Here is a tiny trained network, its code and every weight. The questions are about switching its units off for an input and a class, where a switched-off unit gives its printed mean instead of its output.

import numpy as np


def w(rows, s, z=0):
    codes = np.array(rows[::2]) - 128.0
    scale = np.full(codes.shape[1], s)
    scale[-1] = z or s
    return codes * scale


def f(y):
    return np.maximum(y, 0)


def log_softmax(a):
    a = a - a.max(-1, keepdims=True)
    return a - np.log(np.exp(a).sum(-1, keepdims=True))


def net(x, mask):
    res = np.array(x, float).reshape(1, 3) / 4 @ E
    y = f(res @ A[0][:, :-1].T + A[0][:, -1])
    res = res + np.where(mask, y, B[0][:, -1]) @ B[0][:, :-1]
    return log_softmax(res[-1] @ U[:, :-1].T + U[:, -1])


A, B = {}, {}
E = w([
[98,80,153,109,44,145,27,208,56,232,100],'x0',
[135,53,121,79,193,1,171,7,109,217,168],'x1',
[63,230,114,181,104,69,62,17,163,244,101],'x2',
],0.0095)
A[0] = w([
[196,56,139,28,200,109,159,178,80,107,133,132],'neuron 0',
[46,245,109,209,99,35,27,66,163,171,63,113],'neuron 1',
[78,192,150,148,150,186,68,223,170,59,97,113],'neuron 2',
[167,177,111,165,113,230,91,141,202,78,98,134],'neuron 3',
[132,231,136,185,84,192,131,162,166,108,99,106],'neuron 4',
[134,3,127,82,216,69,155,13,124,197,187,140],'neuron 5',
[173,185,97,116,154,121,206,76,196,43,167,125],'neuron 6',
[142,194,148,168,115,210,94,172,120,116,64,102],'neuron 7',
[211,45,154,92,74,165,171,166,79,85,181,130],'neuron 8',
[172,73,116,16,129,44,149,79,85,210,247,85],'neuron 9',
[159,183,149,175,132,95,242,80,197,47,168,94],'neuron 10',
[73,193,128,169,184,121,185,101,162,91,183,130],'neuron 11',
[89,57,132,106,58,145,111,226,120,217,143,98],'neuron 12',
[83,182,126,191,174,94,49,66,179,206,95,138],'neuron 13',
[69,83,189,88,85,118,1,141,5,143,133,115],'neuron 14',
[87,62,165,72,102,119,38,130,30,157,90,121],'neuron 15',
[164,26,169,66,166,172,162,191,41,29,154,95],'neuron 16',
[151,174,89,136,158,110,161,105,212,61,189,103],'neuron 17',
[108,156,130,115,206,112,77,150,96,107,171,250],'neuron 18',
],0.0068,0.015)
B[0] = w([
[59,159,121,175,125,155,179,91,102,118,164,205],'neuron 0',
[103,193,114,154,92,191,182,112,107,93,181,230],'neuron 1',
[69,104,148,107,140,84,110,88,154,98,125,192],'neuron 2',
[87,83,165,129,178,73,110,106,156,93,106,190],'neuron 3',
[90,128,154,81,131,86,130,119,182,86,140,180],'neuron 4',
[76,101,143,106,161,82,87,129,168,91,135,253],'neuron 5',
[194,90,82,92,88,151,122,163,159,142,90,205],'neuron 6',
[100,119,156,105,131,106,94,115,177,101,116,177],'neuron 7',
[121,150,114,158,108,148,136,80,77,137,193,199],'neuron 8',
[78,131,170,66,116,88,85,68,180,77,103,202],'neuron 9',
[147,144,91,104,97,117,156,122,162,175,81,191],'neuron 10',
[180,130,72,134,90,129,133,150,120,168,108,181],'neuron 11',
[139,119,88,88,61,137,109,121,170,146,119,177],'neuron 12',
[116,144,136,171,106,155,154,106,81,125,185,214],'neuron 13',
[175,119,29,88,97,156,116,149,168,169,86,190],'neuron 14',
[182,110,79,86,89,114,126,136,155,169,96,182],'neuron 15',
[100,197,99,100,74,166,177,58,122,104,158,210],'neuron 16',
[183,142,80,86,45,117,117,132,184,160,91,176],'neuron 17',
[159,63,120,244,196,101,122,255,25,138,145,243],'neuron 18',
],0.009,0.016)
U = w([
[76,215,112,162,90,214,197,60,70,112,248,63],'0',
[212,114,33,76,80,131,96,149,153,208,18,107],'1',
[25,91,213,77,166,31,62,93,162,75,103,107],'2',
[158,52,137,249,199,90,112,255,1,142,146,255],'3',
[164,135,218,104,177,122,97,138,91,176,79,77],'4',
],0.0094,0.0076)

Each question gives the input, the list of numbers given to net, and the class t.
The units are the neurons (one row each of A and B). Each row of codes is followed by its name. A weight is (code - 128) times the scale printed after its matrix; where a second scale follows, it is the last column's (A, B and U).
mask holds one flag per neuron, in row order. A switched-off neuron (its flag False) gives its mean, the last column of its row in B, instead of its output. The means were averaged over made-up inputs and are rounded, as every weight is.
A unit's drop is (log p(t) with every unit on - log p(t) with that unit switched off) / (log p(t) with every unit on - log p(t) with every unit switched off).
The circuit of an input: a set's keep is (log p(t) with only the set's units on - log p(t) with every unit switched off) / (log p(t) with every unit on - log p(t) with every unit switched off). Starting from the 12 units with the biggest drops (on a tie, the unit counted first), units are removed one at a time, each time the one whose removal leaves the highest keep (on an exact tie, the one counted first), for as long as the keep stays at least 0.8.
units of the circuit, in order: the units of the circuit, biggest drop first
unit that matters most: the unit with the biggest drop
top k neurons: the k neurons with the biggest drops, biggest first
drop of u: that unit's drop, to one decimal
input [-8,5,-7], class 1: top 2 neurons	(neuron 6; neuron 17)
input [-6,-7,5], class 2: top 3 neurons	(neuron 3; neuron 4; neuron 2)
input [-1,-3,-3], class 3: units of the circuit, in order	(neuron 1; neuron 9)
input [4,5,-4], class 2: units of the circuit, in order	(neuron 9)
input [3,-3,-3], class 3: units of the circuit, in order	(neuron 9; neuron 17)
input [-7,-8,-3], class 2: top 4 neurons	(neuron 3; neuron 2; neuron 4; neuron 14)
input [4,1,5], class 0: top 3 neurons	(neuron 1; neuron 13; neuron 6)
input [-5,-7,-3], class 2: top 2 neurons	(neuron 3; neuron 2)
input [0,-8,7], class 2: top 2 neurons	(neuron 3; neuron 4)
input [7,4,-7], class 0: top 3 neurons	(neuron 0; neuron 16; neuron 8)
input [5,-8,-8], class 0: top 4 neurons	(neuron 16; neuron 8; neuron 5; neuron 9)
input [6,1,-7], class 0: top 3 neurons	(neuron 16; neuron 0; neuron 8)
input [5,2,7], class 0: top 2 neurons	(neuron 1; neuron 13)
input [-5,1,4], class 1: unit that matters most	neuron 0
input [3,4,8], class 0: drop of neuron 1	0.2
input [-4,-7,6], class 2: drop of neuron 4	0.6
input [0,1,-2], class 3: drop of neuron 1	0.1
